Rows lie near named flat spaces through zero. A row that begins with a name and a colon came from that space; any other row is followed by the name of its block's space that it lies nearest.
kula-mibu: [2, -12, 6, -35, -21, 33, -13, -10, -10, -23, 45, 27, 3, -7, -31, -7, -18, -10, -11, -13, 15, 30, 12]
kula-mibu: [48, 8, -2, -28, -6, 35, 9, -14, 18, -7, 28, 26, -5, -44, -32, 49, -29, 59, -16, 8, 62, 30, -12]
vivi-bepef: [16, 48, 18, 2, -3, -15, -8, 59, 8, 3, -10, 10, 14, 47, 32, 9, 16, -6, 38, 3, -19, -53, -2]
kula-mibu: [18, -19, -13, -26, -2, 24, -14, -24, -5, -30, 39, 21, 7, 10, -26, 9, -10, -4, -6, -20, 7, 31, 0]
pidud-zesun: [-1, -17, -15, 10, 11, -17, -20, -10, 14, 0, -14, 0, -6, 3, 7, 0, -7, 14, -11, -7, -11, -21, -13]
molum-rikos: [-37, -19, -38, 11, -2, -10, -1, 28, -26, -64, -8, -21, 31, 16, -3, -1, -34, -43, -41, -49, 21, 24, -64]
popi-gug: [-19, -12, 42, -33, -29, 21, -24, -36, 1, 31, 39, 30, -30, -29, -20, -43, 11, -5, 10, 24, -23, -4, 63]
kula-mibu: [-3, -26, -38, -3, 4, 1, -22, 28, -12, -55, 6, 4, 26, 44, -7, -2, -34, -30, -29, -50, 4, 9, -39]
kula-mibu: [10, -29, -33, 12, 24, -26, -18, 34, 3, -21, -10, -9, 8, 77, 18, -6, -7, -35, -6, -25, -17, -30, -25]
kula-mibu: [19, 36, -13, 26, 8, 12, 33, -19, 12, 7, -46, -11, 13, -86, -4, 54, -19, 87, -18, 5, 40, 33, -32]
pidud-zesun: [-9, 30, 6, 21, 7, -13, 14, -15, -5, 7, -22, -16, 12, -8, 18, 10, 32, 6, 27, 5, -25, 0, 1]
pidud-zesun: [5, 52, 8, 22, 3, 14, 42, 11, -20, 6, -30, -17, 30, -18, 10, 15, 22, 11, 28, 2, -10, 33, 10]
vivi-bepef: [16, -2, -3, 3, 7, 20, 26, 19, -17, 7, -3, -9, 9, 19, -7, -10, 1, -17, 4, 1, 1, 29, 22]
duz-zude: [-38, 48, 20, 8, -16, -31, 0, 23, -6, -18, -7, -11, 14, 3, 30, 10, 25, -22, 26, 0, -8, -34, -32]
molum-rikos: [-69, 25, 0, 39, -17, -20, -4, 22, -11, -6, -66, -21, 19, -58, 21, -22, -22, 13, -28, -19, -15, -14, -31]
kula-mibu: [-25, -2, -24, 14, 5, -13, -6, -11, -14, -39, -10, -13, 24, 6, 4, 6, -1, -16, -8, -33, -12, 15, -35]
vivi-bepef: [22, 57, -14, 9, 14, -21, 2, -26, 12, -41, 0, -1, 32, 1, 21, 78, 32, 36, 39, -16, 2, -4, -58]
popi-gug: [-50, 26, -3, 37, -4, -48, -2, 34, 3, -10, -52, -29, 10, -14, 38, 3, -3, -2, -11, -7, -2, -46, -55]
popi-gug: [38, -4, -8, -19, 3, 19, -39, -9, 16, -6, 15, 40, 5, 20, -10, 4, -13, 29, 7, -18, -25, -11, 19]
duz-zude: [-1, 36, 37, -22, -19, 0, 23, 17, -7, 3, 36, -1, -5, 9, 5, 13, 32, -28, 36, 29, 22, -5, 6]
popi-gug: [-30, 3, 7, -3, -12, -7, -14, -2, -10, -15, 7, 2, 6, 3, 4, -16, 6, -24, 3, -11, -18, -6, -3]
duz-zude: [4, 14, 34, -11, -12, 30, 40, -31, -7, 40, 15, -4, -19, -57, -20, -2, 19, 16, 12, 41, 21, 41, 46]
pidud-zesun: [-9, -15, 17, -5, -9, 19, 18, 11, -15, 28, 3, -5, -13, -6, -12, -37, -3, -23, -6, 17, 1, 18, 42]
pidud-zesun: [21, -84, -39, -17, 25, -24, -36, -25, 24, -18, 37, 5, -31, 56, -11, 2, -17, -22, -31, -10, 15, -23, -26]
pidud-zesun: [21, -12, -2, 17, 17, 20, 11, -6, -5, 40, -29, -2, -2, 3, -3, -29, 4, 13, 6, 7, -37, 17, 55]
molum-rikos: [60, 31, -25, 17, 29, 17, 63, 60, -18, -16, -18, -28, 37, 49, 6, 47, 2, -8, 16, -6, 37, 42, -21]
vivi-bepef: [3, 30, -2, 2, -4, 0, -8, -15, 6, -16, -6, 10, 16, -24, 3, 28, 1, 34, 8, -11, -2, 0, -20]
pidud-zesun: [-4, 51, 6, 5, -4, -8, 15, -2, -6, -24, -1, -7, 25, -9, 14, 38, 24, 7, 28, -5, 4, 6, -29]
vivi-bepef: [-3, 61, 35, -24, -19, -11, 19, -32, 2, -18, 47, 2, 3, -22, 7, 56, 52, 2, 52, 25, 27, 2, -25]
duz-zude: [-4, -6, -2, -6, 1, -39, -15, 47, 14, -15, 12, -6, -10, 56, 24, 8, 0, -35, 1, 3, 18, -59, -41]
molum-rikos: [13, -16, 4, 4, 2, 15, -16, -3, 14, 39, -22, 16, -16, -19, -6, -27, -19, 35, -13, 9, -21, -11, 42]
vivi-bepef: [38, 25, -36, 0, 24, -1, 5, -43, 0, -57, 17, 1, 37, 16, -2, 74, 21, 23, 25, -33, 5, 36, -51]
pidud-zesun: [34, 21, -27, 9, 28, -4, 48, -5, -17, -39, 13, -30, 31, 40, 4, 60, 33, -21, 28, -10, 26, 46, -41]
duz-zude: [2, 16, -18, 21, 16, -18, 11, 9, -6, -18, -21, -19, 22, 23, 18, 20, 14, -7, 12, -14, -10, -1, -28]
vivi-bepef: [39, 26, -8, -7, 9, 18, 12, 22, -11, -22, 12, 8, 29, 45, 1, 23, 12, -10, 29, -16, -6, 19, 2]
duz-zude: [4, 4, -2, -3, 2, 2, 0, 15, -10, -11, 7, 0, 12, 31, 3, -4, 7, -23, 11, -10, -11, 2, 3]
duz-zude: [1, -17, 15, -32, -22, 34, -29, -8, -3, 2, 32, 37, -8, -8, -27, -32, -20, -2, -9, -6, -11, 10, 41]
pidud-zesun: [-36, 44, 55, -11, -35, 18, 25, 7, -25, 25, 12, -1, -1, -34, 0, -29, 30, -25, 31, 29, -10, 13, 46]
duz-zude: [-4, 32, 21, -10, -13, 2, 11, -4, -3, -2, 16, 3, 3, -14, 2, 16, 19, 1, 22, 12, 10, 3, -1]
vivi-bepef: [3, -59, -16, -5, 14, -19, -26, 28, 7, 5, 10, -1, -21, 73, 5, -38, -12, -48, -17, -4, -14, -37, 8]
kula-mibu: [-10, 7, 8, 13, 7, -5, 8, -36, -4, 19, -11, -9, -2, -14, 6, -7, 30, 4, 21, 10, -31, 8, 23]
molum-rikos: [-16, -4, 3, -1, -17, 9, -23, 4, 9, 5, -17, 17, -5, -44, -8, -16, -36, 33, -31, -8, 3, -10, 0]
kula-mibu: [-20, 40, 47, -6, -38, 16, 24, 44, 6, 38, -16, 4, -18, -76, -2, -7, -24, 32, -16, 39, 49, -14, 11]
molum-rikos: [34, 16, -41, 16, 23, -1, -24, -25, 18, -34, -27, 16, 32, -7, 4, 50, -15, 65, -3, -40, -16, 4, -40]
molum-rikos: [-28, -33, -20, -22, -5, -20, -41, -46, 0, -58, 48, 10, 1, 18, -10, 9, 2, -32, -10, -32, -2, -1, -44]
popi-gug: [11, 22, -27, 40, 23, -15, 26, 36, -2, -8, -56, -29, 27, 8, 23, 25, -8, 17, -6, -14, 6, 0, -37]
molum-rikos: [35, 25, 35, 8, -2, 27, 17, 20, 19, 81, -36, 14, -23, -40, 2, -19, -4, 60, 12, 45, -10, -16, 71]
popi-gug: [-25, -8, 36, -29, -29, 17, 8, -71, 8, 23, 40, 10, -39, -94, -32, 2, 5, 28, -12, 39, 40, 27, 18]
popi-gug: [-23, 8, -31, 28, 14, -21, 45, 18, -28, -45, -18, -50, 31, 14, 11, 30, 7, -40, -10, -20, 33, 36, -66]
molum-rikos: [-21, -26, 11, 0, -10, 3, -39, -24, 16, 34, -16, 21, -25, -37, -6, -43, -20, 29, -21, 5, -33, -25, 36]
popi-gug: [31, -35, -17, -34, 9, 20, -17, 6, -19, -37, 60, 19, 13, 96, -18, -14, 9, -67, 18, -28, -21, 22, 21]
popi-gug: [22, -17, -5, -23, 2, 16, -18, -8, -1, -13, 34, 21, 1, 34, -14, -4, 0, -14, 8, -11, -11, 8, 17]
duz-zude: [-15, 3, 13, -18, -20, -14, -33, 3, 21, -7, 16, 21, -15, -18, 2, 6, -15, 15, -11, 3, 16, -41, -23]
vivi-bepef: [-13, -6, 33, -12, -4, -8, 54, -3, -17, 28, 37, -35, -29, 11, -1, -8, 46, -61, 24, 52, 34, 17, 21]
[-12, 36, -5, 24, -3, 12, 10, -21, -5, -4, -42, -3, 25, -65, 0, 17, -8, 52, -6, -14, -9, 28, -10] -> popi-gug
[34, 55, 18, -4, 6, 16, 61, 22, -24, -4, 20, -18, 25, 31, 6, 36, 48, -27, 56, 18, 17, 39, 11] -> vivi-bepef
[-11, 36, 14, 8, -1, -8, 28, 26, -24, -9, 1, -21, 21, 35, 19, 1, 37, -46, 38, 3, -14, 6, 2] -> duz-zude
[-11, -5, 9, -8, -9, -22, 0, -23, 28, 9, 10, -4, -33, -54, -2, 31, -9, 34, -22, 29, 56, -23, -39] -> popi-gug
[-44, 43, 42, -6, -38, -1, -16, 8, 0, 11, -6, 16, -2, -51, 9, -18, 3, 13, 10, 11, -13, -27, 11] -> pidud-zesun
[49, -5, -24, -7, 18, 19, -9, 1, 6, -16, 6, 18, 16, 31, -10, 22, -11, 21, 4, -21, -5, 14, 1] -> popi-gug
[9, -50, -39, 13, 24, -18, -8, 3, 12, -8, -14, -14, -10, 21, -1, 3, -28, 0, -39, -13, 17, -7, -31] -> pidud-zesun
[-62, 40, 76, -12, -46, -5, 15, 2, -9, 48, 11, -4, -29, -57, 10, -41, 34, -23, 27, 54, -4, -25, 44] -> kula-mibu
[-45, -25, 4, 1, -18, -1, -42, 21, -11, -1, -13, 13, 1, 11, 1, -65, -24, -31, -22, -24, -46, -24, 23] -> duz-zude
[5, 34, 25, -24, -24, 7, -4, -5, 13, -6, 27, 21, -5, -37, -6, 31, -1, 29, 9, 14, 34, -9, -14] -> molum-rikos
[16, 23, -17, 3, -3, 4, -18, 19, 13, -27, -17, 18, 22, -15, 2, 32, -32, 45, -15, -26, 14, -10, -38] -> pidud-zesun
[8, 29, -13, 12, 16, -41, 12, 41, 1, -33, -1, -23, 21, 66, 35, 40, 27, -34, 29, -8, 9, -33, -57] -> duz-zude
[13, 59, 35, -39, -29, 1, -4, -12, 17, -22, 53, 28, -1, -28, -2, 59, 20, 27, 34, 19, 42, -15, -29] -> duz-zude
[-10, 49, 41, -4, -21, -1, 31, 21, -2, 23, 2, -7, -7, -31, 11, 11, 21, 3, 24, 36, 25, -9, 7] -> molum-rikos
[-8, 44, 11, 25, 14, -29, 32, -9, -8, 7, -18, -31, 13, 14, 32, 22, 58, -15, 50, 16, -23, -6, -7] -> molum-rikos
[10, 8, 4, 0, -1, 13, -26, 9, 0, 9, -10, 23, 11, 18, 3, -24, -2, 8, 13, -14, -47, -13, 35] -> popi-gug
[-8, 9, 0, 24, 2, 14, 41, 28, -20, 18, -37, -26, 10, -20, 0, -14, -9, -4, -12, 6, 10, 31, 12] -> pidud-zesun
[9, 10, -16, 17, 12, -18, -18, 20, 12, -7, -29, 2, 12, 22, 20, 9, -7, 17, 2, -16, -20, -32, -20] -> vivi-bepef
[29, -12, -2, -2, 14, 13, -17, -22, 9, 21, -1, 18, -5, 16, -4, -13, 8, 18, 14, 0, -39, -2, 42] -> pidud-zesun
[10, 0, 32, -36, -20, 15, -7, 44, -9, 7, 47, 21, -10, 54, -5, -29, 8, -52, 22, 14, -2, -18, 39] -> vivi-bepef
[-10, 29, 13, -26, -18, -17, -17, -13, 6, -40, 45, 13, 6, 5, 5, 37, 21, -11, 23, -4, 17, -18, -41] -> pidud-zesun
[-37, 15, 27, -9, -22, -23, -1, 20, -2, -2, 15, -7, -11, 0, 14, -8, 13, -32, 8, 16, 13, -32, -15] -> kula-mibu
[65, -18, -7, -6, 16, 43, 5, 2, 14, 39, -7, 23, -10, -3, -23, -4, -25, 48, -9, 11, 2, 20, 52] -> kula-mibu
[-15, 17, 17, -2, -6, -36, 9, 42, 3, -3, 11, -17, -8, 37, 27, 8, 21, -41, 18, 19, 19, -44, -28] -> duz-zude
[12, 22, 11, 10, -11, 6, 19, 66, 15, 27, -37, -2, -8, -36, 5, 8, -43, 41, -29, 20, 50, -23, -13] -> kula-mibu
[-24, 44, -33, 40, 3, -12, 27, -14, -3, -45, -56, -29, 39, -86, 6, 65, -25, 62, -32, -30, 43, 37, -91] -> kula-mibu

Rows lie near named flat spaces through zero. A row that begins with a name and a colon came from that space; any other row is followed by the name of its block's space that it lies nearest.
feva_sul: [27, 44, 17, 13, 2, -54, -47, -21, -44, 21, 13, 50, 2, 11, -5, -5, -4, -33, 3, 31, 5, 1, 31]
dib_nivab: [-4, 29, 29, 16, 8, -44, -10, 29, 24, -48, 24, -13, 19, 11, -30, -21, -5, 63, 33, -17, -11, -6, 18]
zug_zunof: [2, -1, -1, 6, -66, 86, 3, -61, 10, -8, 22, -27, -76, -28, -4, -81, -34, 13, -50, -26, -6, 25, -12]
zug_zunof: [-3, -8, 4, 4, 14, -32, 3, 14, -2, 0, 20, 3, 11, 2, -7, 1, 2, 4, 12, -16, 2, -7, 12]
feva_sul: [-7, 18, 2, -10, -8, 6, -40, 10, -19, 49, 18, -36, -27, -30, -30, -33, -22, -44, -15, -21, 6, -5, -20]
sagug_kesa: [5, -26, 10, -26, -21, 22, -10, -47, -22, -8, -18, -5, -9, 1, 6, -71, -13, -4, -8, 14, 32, 14, -49]
sagug_kesa: [-11, -50, -39, 37, 0, -35, 76, -23, 43, -20, 2, 65, 23, 40, 40, 53, 29, 37, -6, 41, -1, 10, 73]
sagug_kesa: [20, -47, 5, 6, -25, 16, -18, -76, 5, -13, 19, 5, -36, -9, 35, -14, -11, 23, -31, -4, 25, 11, -20]
dib_nivab: [33, -52, 35, -1, 22, -40, -3, -37, -10, -6, 55, -27, -24, -16, 16, -18, 11, 24, 6, -54, -5, -11, -3]
kekof_mer: [12, 47, 26, -13, -9, 32, -49, 12, -31, -12, 5, -15, -14, -19, -21, -26, -25, -11, 4, -33, -1, -2, -32]
sagug_kesa: [-36, 9, -37, 3, -12, 19, 26, 32, 13, 8, -22, 22, 20, 11, -10, 13, -6, -16, -5, 21, 10, 6, 13]
feva_sul: [40, 87, 11, 35, -7, -2, -13, -7, -11, 44, 19, 5, -52, -13, -9, 30, 14, -34, -21, 17, -76, 2, 80]
kekof_mer: [-14, 7, -7, 24, -14, -22, -6, 1, 23, -20, 19, 22, 7, 10, -8, 2, -13, 31, -1, 4, 12, 4, 25]
dib_nivab: [-20, -22, -36, 18, -11, 35, 21, 9, 39, 4, 6, 1, -12, -10, 17, 59, -2, 8, -25, -14, -1, -1, 13]
kekof_mer: [-3, -15, -14, 46, -5, -74, 30, -32, 51, 2, 17, 27, 2, 29, 11, 16, 21, 44, -7, 58, -12, 9, 77]
feva_sul: [-28, -13, -16, -21, 21, 35, 41, 59, 27, 1, -33, -47, 22, -5, -8, 25, 16, 1, 16, -15, -16, -10, -26]
kekof_mer: [20, 8, 27, 16, 21, -36, -4, 5, 27, -10, 23, -36, -10, -5, -3, 18, 19, 40, 14, -14, -37, -11, 22]
zug_zunof: [-7, 14, -23, 2, 23, 8, 34, 43, 3, -3, -34, 33, 37, 19, 14, 73, 23, -14, 15, 21, -17, -6, 23]
zug_zunof: [30, -12, 34, -33, -11, 33, 1, -50, -37, -7, -10, -30, -29, -9, 4, -88, 0, -8, -2, -7, -5, 12, -44]
kekof_mer: [-15, 24, -1, -9, -11, 13, -46, 19, -19, -7, -3, 13, 13, -5, -18, -9, -31, -14, 2, -11, 35, -2, -33]
kekof_mer: [6, 21, 6, -23, -7, 37, -8, 1, -37, 5, -20, 2, -4, -5, -7, -31, -9, -35, 0, -3, 2, 5, -27]
dib_nivab: [18, -10, 9, -7, 4, 4, 8, -21, -14, 1, -4, 1, -8, 1, 13, -7, 10, -7, -1, 3, -7, 2, -3]
feva_sul: [-43, -16, -8, -16, -14, 7, -1, 26, 20, -2, -2, -41, 10, -7, -36, -60, -24, 12, 5, -14, 30, 2, -40]
sagug_kesa: [-4, -15, -15, 6, -1, 10, 30, 2, -6, -17, 6, 40, 11, 11, 16, 21, 2, 0, -1, -11, 5, 2, 19]
kekof_mer: [3, 36, 13, 28, -18, -20, -19, -6, 16, -27, 27, 12, -10, 5, -17, -16, -15, 38, 1, -1, -8, 5, 33]
dib_nivab: [12, -14, 2, 8, -2, 11, 25, -19, 12, -11, 8, -2, -15, 0, 16, 7, 11, 18, -7, -7, -19, 3, 16]
sagug_kesa: [-47, 4, -49, -12, 0, 26, 83, 62, -20, -17, -40, 75, 63, 39, -9, 3, 2, -34, 21, 17, 15, 9, 26]
dib_nivab: [10, 15, 16, 1, -1, -17, 6, -8, -11, -42, -9, 34, 24, 26, 2, -21, 2, 27, 21, 18, 3, 7, 9]
feva_sul: [6, 3, 1, -27, 34, -15, -24, 28, -46, 34, -22, 9, 28, -3, 3, 32, 9, -60, 16, 2, 15, -15, -29]
sagug_kesa: [-24, 19, -8, -1, -15, 25, -47, 28, 11, 12, 10, -28, -11, -26, -24, 5, -33, -7, -13, -28, 20, -6, -31]
feva_sul: [7, 9, 3, -2, -19, -2, -8, -32, -28, -17, -11, 50, 9, 20, 6, -36, -11, -6, -2, 30, 23, 15, 1]
dib_nivab: [4, 35, 9, -11, 2, 15, -5, 15, 1, 47, -13, -63, -30, -22, -27, -27, 9, -31, -6, 9, -40, -2, -4]
feva_sul: [-17, 9, -17, -28, 22, 52, 37, 61, 3, 20, -45, -38, 15, -9, -7, 32, 19, -34, 11, -8, -28, -9, -24]
zug_zunof: [-3, 34, -31, 49, -43, 20, 34, -17, -4, 11, 52, 67, -43, 0, -4, 1, -18, -20, -39, -14, -25, 17, 97]
zug_zunof: [39, -4, 27, -37, 22, 17, 34, -21, -62, -10, -33, 17, 11, 14, 21, -33, 28, -33, 22, 8, -19, 5, -18]
sagug_kesa: [-57, -68, -24, 21, -18, -84, 0, -26, 94, -8, -8, -26, 30, 28, -12, -40, -6, 82, -2, 75, 60, 10, -8]
kekof_mer: [1, -18, 5, -30, 29, 8, -37, 25, -16, 27, -15, -37, 11, -22, 4, 35, 2, -32, 7, -23, 17, -19, -60]
zug_zunof: [6, -22, 24, -23, 24, -24, -10, 4, -8, -6, -4, -34, 15, -2, -5, -26, 8, 10, 23, -11, 9, -9, -38]
sagug_kesa: [-1, 20, 1, -5, -10, 13, -22, -4, 5, 26, -17, -31, -17, -11, -12, -15, -4, -15, -12, 22, -6, 3, -16]
dib_nivab: [1, -20, -2, -15, 17, -7, -24, 5, -19, -4, -12, 20, 27, 3, 17, 34, -2, -14, 9, -3, 33, -9, -34]
feva_sul: [-44, -17, -23, -32, 29, 44, 55, 86, 35, 1, -49, -63, 37, -4, -16, 28, 19, 1, 26, -17, -16, -14, -40]
kekof_mer: [3, 13, -6, 5, -36, 45, -23, -28, -18, 0, 16, 20, -33, -15, 2, -20, -30, -17, -30, -17, 14, 11, -6]
zug_zunof: [-9, 2, -2, -23, -3, 64, 46, 19, 16, -9, -39, -48, -7, -5, -6, -24, 13, 6, 3, -2, -32, 6, -24]
dib_nivab: [6, -38, -14, 6, 5, 18, 19, -14, 10, -36, -6, 41, 17, 13, 44, 62, 9, 24, -3, -6, 15, 0, -1]
[20, 8, 24, -23, -1, -3, -39, -33, -19, 13, -31, -24, -6, -2, 1, -38, 2, -12, 1, 38, 9, 5, -43] -> zug_zunof
[-21, 0, -30, 4, 6, 36, 0, 38, 33, -5, -26, 0, 18, -3, 14, 85, 2, 5, -6, 1, 3, -8, -12] -> dib_nivab
[10, -14, 3, 4, 2, -9, -4, -17, -2, -8, 8, 12, -1, 2, 14, 11, 2, 9, -2, -3, 6, -1, 2] -> feva_sul
[-26, -31, -32, 1, -11, 11, 41, 1, 8, -7, -11, 34, 19, 17, 9, 0, -2, -3, -6, 13, 23, 8, 9] -> kekof_mer
[4, -20, -2, -10, 10, 8, -12, 1, 0, 52, 15, -53, -32, -33, -2, 9, 4, -33, -17, -26, -10, -11, -18] -> dib_nivab
[-1, -8, -10, -25, 8, 40, 18, 11, -21, 3, -35, 6, 14, 2, 13, 13, 7, -30, 3, 2, 4, 0, -28] -> feva_sul
[30, -20, 3, 11, -7, 27, 0, -43, -2, 0, 21, 4, -38, -15, 34, 30, 5, 2, -26, -22, -14, 1, 8] -> feva_sul
[21, 14, 7, -20, 35, -25, -12, 8, -32, 8, -55, 30, 45, 24, 21, 45, 29, -31, 25, 54, 2, -6, -15] -> zug_zunof
[3, -5, 15, 15, -22, -49, -51, -43, -11, 0, 43, 18, -14, -2, -13, -53, -30, 13, -10, -1, 39, 6, 2] -> feva_sul
[9, -1, 1, -3, 17, 19, 8, 14, 13, -36, -29, 12, 26, 12, 27, 62, 17, 26, 15, 6, -7, -5, -11] -> dib_nivab
[25, -37, 15, -3, 9, -13, 27, -36, -22, -32, 13, 34, 6, 15, 29, -11, 13, 16, 9, -13, 4, 4, 7] -> sagug_kesa
[-3, -17, -46, 20, -20, 51, 59, -17, -2, -8, -5, 77, -4, 15, 42, 57, 6, -19, -29, 7, -4, 13, 47] -> sagug_kesa
[14, 13, 7, -26, -19, 73, -51, -13, -47, 19, 3, -14, -37, -37, 2, -12, -30, -51, -26, -44, 16, -1, -58] -> kekof_mer
[-5, -32, -28, 32, 3, -86, 17, -43, 36, 44, -9, 32, 11, 30, 21, 28, 28, 3, -14, 94, 9, 8, 57] -> kekof_mer
[15, -22, -9, 25, -22, 16, 62, -48, 11, -84, -5, 90, 17, 45, 47, 12, 11, 61, 0, 22, 1, 22, 47] -> dib_nivab
[1, -52, -22, 18, -1, 17, 30, -20, 21, -52, 7, 58, 18, 18, 52, 71, 5, 41, -7, -14, 22, 2, 12] -> dib_nivab
[3, 15, 16, 2, 9, -22, -7, 12, -1, -51, -10, 28, 37, 24, 0, 4, 0, 37, 29, 8, 9, -1, -1] -> dib_nivab
[19, 0, 3, 25, -20, 2, -12, -42, 13, 9, 32, 0, -43, -13, 12, 5, -4, 11, -28, -5, -14, 6, 28] -> kekof_mer
[10, 23, -19, 16, -19, 35, 32, -14, -20, 0, -1, 57, -14, 9, 16, 19, 2, -26, -19, 9, -20, 12, 46] -> zug_zunof
[12, -32, -4, -4, 4, -20, 62, -39, -7, -11, -29, 37, 18, 36, 26, -26, 32, 6, 8, 54, -6, 16, 25] -> sagug_kesa
[7, -65, -6, -19, 12, 37, 6, -17, -2, -3, 3, -17, -9, -19, 37, 35, 5, -3, -12, -42, 18, -8, -46] -> feva_sul
[-14, -49, 0, 0, 34, -54, 23, 20, 29, -49, -10, 19, 63, 32, 18, 37, 19, 57, 39, 9, 27, -10, -7] -> feva_sul
[-22, -23, -17, 7, -15, 41, 28, 16, 17, -40, 24, 12, 0, -4, 3, 7, -19, 29, -5, -54, 12, 1, 0] -> kekof_mer
[-5, 16, -28, 16, -23, 29, 5, -17, 27, 38, -24, -5, -28, -5, 9, 28, 6, -19, -35, 48, -19, 10, 22] -> sagug_kesa
